Each row has a name. Each question is about the rows just above it.

Q284: [ 16   8 -30  -6  -7  27   4  17  -3  50  20  15 -36  11   2 -20   0  42
 -10]
Q825: [ 24  -3 -49  13  -1  -6   9   5  13  54  27 -75  22 -58  18 -11   0  21
   1]
Q257: [ 25  -6 -44  10   9  25 -13  -8  38  49  -9  22  28   3 -13  52   2  50
 -11]
Q251: [  6 -36  14 -11   4  31  28 -30   4  -8 -64 -42 -33  21  13   1 -34   9
  14]
Q56: [-38   4   1  -2  -2   2  -1  22 -31  28  18  -6 -33  41  10  -7  -9  16
 -49]
Q395: [  0  14  36   8 -28   8   4  12 -15   5  -8  54   5  37  10  -7   8  56
 -17]
Q831: [-15 -13 -15  -1   3 -28 -15 -29  12 -19  19 -48  24 -70 -13  -8  13 -22
  65]
Q31: [ 12  -5  20   5   0 -41  25 -19  -7 -86 -32 -28  33 -56 -11  19  -3  15
   8]
Q655: [-63  13   8  24  -1 -16 -25  -3  11  41  42  47  37 -12   0 -18  12  -4
   6]
Q270: [-38   4   1  -2  -2   2  -1  22 -18  28  18  -6 -33  41  18 -32   6 -29
   5]
What comes right after [47] in the named rows? => [37]
What comes right after [52] in the named rows? => [2]
The row with [ 25  -6 -44  10   9  25 -13  -8  38  49  -9  22  28   3 -13  52   2  50
 -11] is => Q257
The entry that follows [-41]: => [25]
What comes right after [31] in the named rows? => [28]
[ 16   8 -30  -6  -7  27   4  17  -3  50  20  15 -36  11   2 -20   0  42
 -10] is in which row? => Q284

Q938: [-30   7  66  58  23   7  38  48   1  23  27  63   3 -42  16   5   0  15
  22 -35 -11  -2 -31  24  14  11  11  32  -1  37   8  -1 -14  48 -21  19
  38  60  -8 -37  37   7 -16 -38  15  29 -56  28]
Q273: [ 26  -4  58  30  14  11  24  32 -20  30   5  32 -30 -60   7 -21 -16   4
   8 -16 -25   2 -13 -42   9 -32  10  25 -17   4  31 -27 -60  26 -45   3
  10  56 -34  -4   3  22 -54 -25   5   0  30   9]
Q311: [-14 -12 -16  55  -1 -20 -11  48  45 -31 -14  -3   2   1  11 -12  -8  -9
  18   2 -29 -16 -33  36  -3  13   8   5   3   3 -25  26  28 -48 -11  28
  23 -12  18 -91  70  28   6  14   7 -16  11  14]
Q865: [-27 -38  65  77   2  20  29  70  43 -63  46  50  37  58 -11  10  23  50
  -6 -15  22  12 -34 -21  44  10  -4  23  24  52  49   5 -80  28  20  -1
  45  51 -22   7  45 -21  -2 -51  16  78 -33  16]
Q817: [-35 -12 -73  11 -26 -30 -26  25 -18  -9   9 -34 -15  -4 -43  21  18 -10
 -19  28  19   3 -33  28 -10 -11 -19 -23 -19 -45 -33 -10  88 -81  20  22
  -1  10  20 -40  11   5  28 -10 -29 -21  30  -8]
Q238: [-41  33  -4 -31  10   4  16 -35 -25  40 -20  20   8  -1  -2  32  13  -3
   4 -16  24   4  11  50 -11  20  -3  -3  -5   8 -27  -4  65  44  28   2
  -2  12  17  21 -32 -21  29 -14  -8  10 -78   7]
Q507: [-27 -38  65  77   2  20  29  70   9 -29  46  50  37  -1 -11  10  23  50
  -6 -15  22  12 -34 -21  44  10  -4  23  24  52  49   5 -80  28  -8  -4
  45  51 -22   7  36  44 -29 -12 -19 -46  84   2]
Q86: [-27 -38  65  77   2  20  29  70   9 -29  46  50  37  -1 -11  10  23  50
  -6 -15  22  12 -34 -21  44  10  -4  23  24  52  49   5 -80  28  -8  -4
  45  51 -22   7  45 -21  -2 -51  -4  78 -33  16]
The entry that follows [-5]: => [8]
The row with [ 26  -4  58  30  14  11  24  32 -20  30   5  32 -30 -60   7 -21 -16   4
   8 -16 -25   2 -13 -42   9 -32  10  25 -17   4  31 -27 -60  26 -45   3
  10  56 -34  -4   3  22 -54 -25   5   0  30   9] is => Q273
The entry that follows [-56]: => [28]

Q769: [-35 -40 -66  58  24  -1  -5  62  -2  28]
Q800: [-35 -40 -66 -67  24  -1  -5  62  -6  11]
Q85: [-17 -40 -41 -28  57   2   4  -6  71 -17]
[-35 -40 -66 -67  24  -1  -5  62  -6  11] is in which row? => Q800
Right after [-41] comes => [-28]
What comes right after [-67] in the named rows? => [24]
The entry that follows [-28]: => [57]
Right after [71] comes => [-17]

